B =
[[4, 7, 5, 6, 5, 4, 7, 4, 6, 8, 3],
 [4, 2, 5, 5, 5, 4, 5, 4, 3, 5, 5]]
Indices start at 1.
The entry at row 1, column 2 -> 7
Read off the bottom-right entry.
5
The entry in the bottom-left corner: 4
The smallest entry is 2
The entry in the top-left corner -> 4
The entry at row 1, column 3 -> 5
The top-right entry is 3
Read off the entry at row 2, column 3.
5
Read off the bottom entry of the column that holds the largest entry.
5

Read these off the row that follows.
1) What is the 3rd entry from the right?
2) What is the entry just right of 6?
2	4	4	5	7	4	2	6	3	5
1) 6
2) 3

Questions about the row below.
1) Report the entry just right of the largest entry.
2) Report the minimum.
3) Report the entry just left of -0.04.
4) Report the entry just left of 1.52.
5) Report the entry just left of -0.95.
[0.57, 0.84, 1.05, 0.67, -0.19, 0.06, 0.62, 1.52, 0.26, -1.07, 0.57, -0.04, -0.28, -0.95, -1.82, -2.27]
1) 0.26
2) -2.27
3) 0.57
4) 0.62
5) -0.28

((96, -244, -521, 736, 674, -291, -83, 352, 721, -341), (453, -439, 632, -794, -466, 633, -89, -112, 487, -508), (-840, -294, 702, -388, 445, -746, -112, 593, -143, 53))
The entry just right of -840? -294
The maximum? 736
The 1st entry in reading order? 96
The 2nd largest entry? 721
The entry just right of 487? -508
The entry just left of -294 -> -840
The entry just right of 674? -291
The entry just left of -508 is 487
The 2nd smallest entry is -794
The 2nd entry in reading order -> -244

[[  5  19  49  -5   0   3  -3  31   1 -37  13 -34  14  23]
 [ 15  45 -30   1 -32   2 -13   7 -44  22 -41  17   8 -28]
 [ 13  42  33  -5 -14   5  -8  31 -19 -26  -6 -28  16  12]
 [-21 -21  53  -5  -5 -16 -18  35   0 -31  10   8  28   6]
 [  4  -5 -53   6   2   4   8 -33   0  36 -12  21 -19 -19]]
Which number is the 1st entry on the main diagonal?
A: 5
The largest entry -> 53
Which number is the entry in the top-right corner?
A: 23
Which number is the entry just right of 22?
A: -41
Which number is the top entry of the column that holds the smallest entry?
A: 49
Which number is the 2nd entry on the diagonal from the top-right corner?
A: 8
Which number is the last entry, reading row by row?
A: -19
Which number is the smallest entry in the first row?
A: -37
Which number is the entry directly above 36?
A: -31
The entry directly below -14: -5
The bottom entry of the column that holds the largest entry is -53
Which number is the 5th entry from the end, reading row by row?
A: 36
Which number is the entry just right of 33?
A: -5
Which number is the second entry from the end, reading row by row?
A: -19
Which number is the fifth entry in reading order?
A: 0
Which number is the entry just left of the largest entry?
A: -21
Which number is the fourth entry from the end, reading row by row?
A: -12
Which number is the third entry on the main diagonal?
A: 33
The first entry of the largest entry's row: -21
The bottom-left entry -> 4
The third largest entry -> 45
Which number is the entry just left of 16?
A: -28
The smallest entry in the last column -> -28
Which number is the entry just left of the smallest entry?
A: -5
The 2nd entry, reading row by row is 19
The entry directly above 7 -> 31
Which number is the entry directly above 10?
A: -6
The third-last entry, reading row by row -> 21

Questions about the grid below.
1) Find the entry just right of 7.
2) Find the entry just left of -26.
3) Find the entry just right of -32.
4) Find the entry just right of -36.
5) Find the largest entry.
[[-20, -4, -27, 14, 24, -16, -7, 37, 20, -7, -12, -11, -2, 16], [24, -19, 4, -12, 9, 31, -30, -30, 17, 0, 7, -9, -36, -15], [16, -42, 3, -22, 44, 39, -32, -14, 31, 17, 24, 0, -43, -26]]
1) -9
2) -43
3) -14
4) -15
5) 44

X = [-43 -21 -34   9   7  39   5 -31   7 -46]
The entry just right of -21: -34
The entry just left of the largest entry is 7

0.55,-1.10,-0.96,-0.50,1.55,0.28,0.77,-0.56,-0.05,0.39
1.01,-1.63,1.51,1.16,0.44,-0.57,0.20,0.66,0.63,1.54
0.23,-0.02,-1.05,-0.32,-0.11,-0.59,0.46,0.61,-0.06,1.43
0.34,-0.30,1.46,-1.26,0.26,0.41,-0.42,2.61,0.40,-0.31
0.16,-1.43,-0.48,0.02,1.03,2.45,0.92,1.66,2.06,1.38
1.15,1.59,0.04,-0.89,1.99,0.05,0.44,1.02,2.80,0.71
-0.50,-0.66,1.92,1.16,-0.50,0.37,1.72,0.47,1.32,1.13
0.28,1.42,1.40,0.29,2.12,-0.66,1.07,1.35,-0.70,1.08
-0.42,-0.53,0.57,1.28,0.46,2.53,1.13,0.73,-0.89,1.14
2.18,0.82,0.76,0.87,1.45,0.97,-1.20,2.62,-0.46,0.99
1.51,0.05,-0.75,1.59,0.54,1.75,0.77,0.98,-0.52,-1.06
Find the entry in the top-right corner.
A: 0.39
The minimum: -1.63
The smallest entry in the last row -> -1.06
Find the bottom-left entry.
A: 1.51
Find the entry just left of the smallest entry.
A: 1.01
The top-left entry is 0.55
The 2nd smallest entry -> -1.43
Find the entry just left of -0.53.
A: -0.42
The entry directly above the largest entry: 2.06
Find the entry directly below the largest entry.
A: 1.32
The entry directly above 1.08 -> 1.13
Find the largest entry in the first column.
A: 2.18
The third-last entry, reading row by row is 0.98
Find the largest entry in the last row.
A: 1.75
Find the top entry of the column that holds the largest entry.
A: -0.05
The entry just left of the largest entry -> 1.02
Find the entry directly above 1.02.
A: 1.66
The third entry on the main diagonal -> -1.05
The 2nd entry, reading row by row is -1.10
The maximum is 2.80
The bottom entry of the column that holds the smallest entry -> 0.05
Find the largest entry in the first row.
A: 1.55
Find the last entry of the smallest entry's row.
A: 1.54
Find the third largest entry.
A: 2.61
The entry directly above 1.38 -> -0.31
The 3rd entry in reading order -> -0.96
The entry directly above 1.72 is 0.44
Find the entry directly above -0.11.
A: 0.44
The 2nd entry on the diagonal from the top-right corner -> 0.63
Find the smallest entry in the first column.
A: -0.50

W =
114,182,23,153,139,122,28,83,149,112
150,185,156,148,204,214,144,145,175,167
147,151,152,120,179,136,112,112,181,148
112,183,163,175,132,207,182,90,94,127
114,184,160,171,130,200,177,93,105,126
145,170,155,143,173,181,147,147,159,153
Rows and columns are numbered from 1.
The entry at row 3, column 3 is 152
Which number is the entry just right of 207?
Answer: 182
Which number is the entry in row 3 and column 1?
Answer: 147
The entry at row 3, column 2 is 151
The top entry of the column that holds the largest entry is 122
The entry directly below 83 -> 145
Which number is the entry just left of 185?
Answer: 150
The entry just left of 83: 28
Which number is the entry at row 2, column 3?
Answer: 156
Which number is the top-right entry?
Answer: 112
The entry just right of 152: 120
The bottom-left entry -> 145
Which number is the entry directly below 171?
Answer: 143
The bottom entry of the column that holds the smallest entry -> 155
The entry in the top-left corner is 114
The maximum: 214
The entry at row 1, column 3: 23
Which number is the entry directly above 126?
Answer: 127

Questions about the row below.
1) Find the median entry.
2) Find the entry just left of the centre entry.
3) Find the entry just left of -20.
4) Find the entry just right of -30.
(-40, -35, 57, 49, 20, -55, 47, -44, -20, -30, 0)
1) -20
2) 20
3) -44
4) 0

Questions about the matrix below. Indices start at 1.
1) The bottom-left entry?
2) The entry at row 1, column 3?
3) The entry directly below 799?
4) The entry directly above the centre entry?
5) The entry directly below 532?
6) The entry just left of the centre entry?
7) The entry in row 2 and column 1?
8) The entry just right of 99?
[[318 267 491 345 119]
 [617 790 224 528  90]
 [428 138 339 554 283]
 [621 815 287 354 282]
 [852 761 114 461 188]
 [710 637  99 705 111]
 [857 722 194 542  92]
 [532 849 456 823 583]
 [823 457 200 309 102]
 [274 750 874 338 799]
 [485 626 939 480 629]]
1) 485
2) 491
3) 629
4) 114
5) 823
6) 637
7) 617
8) 705
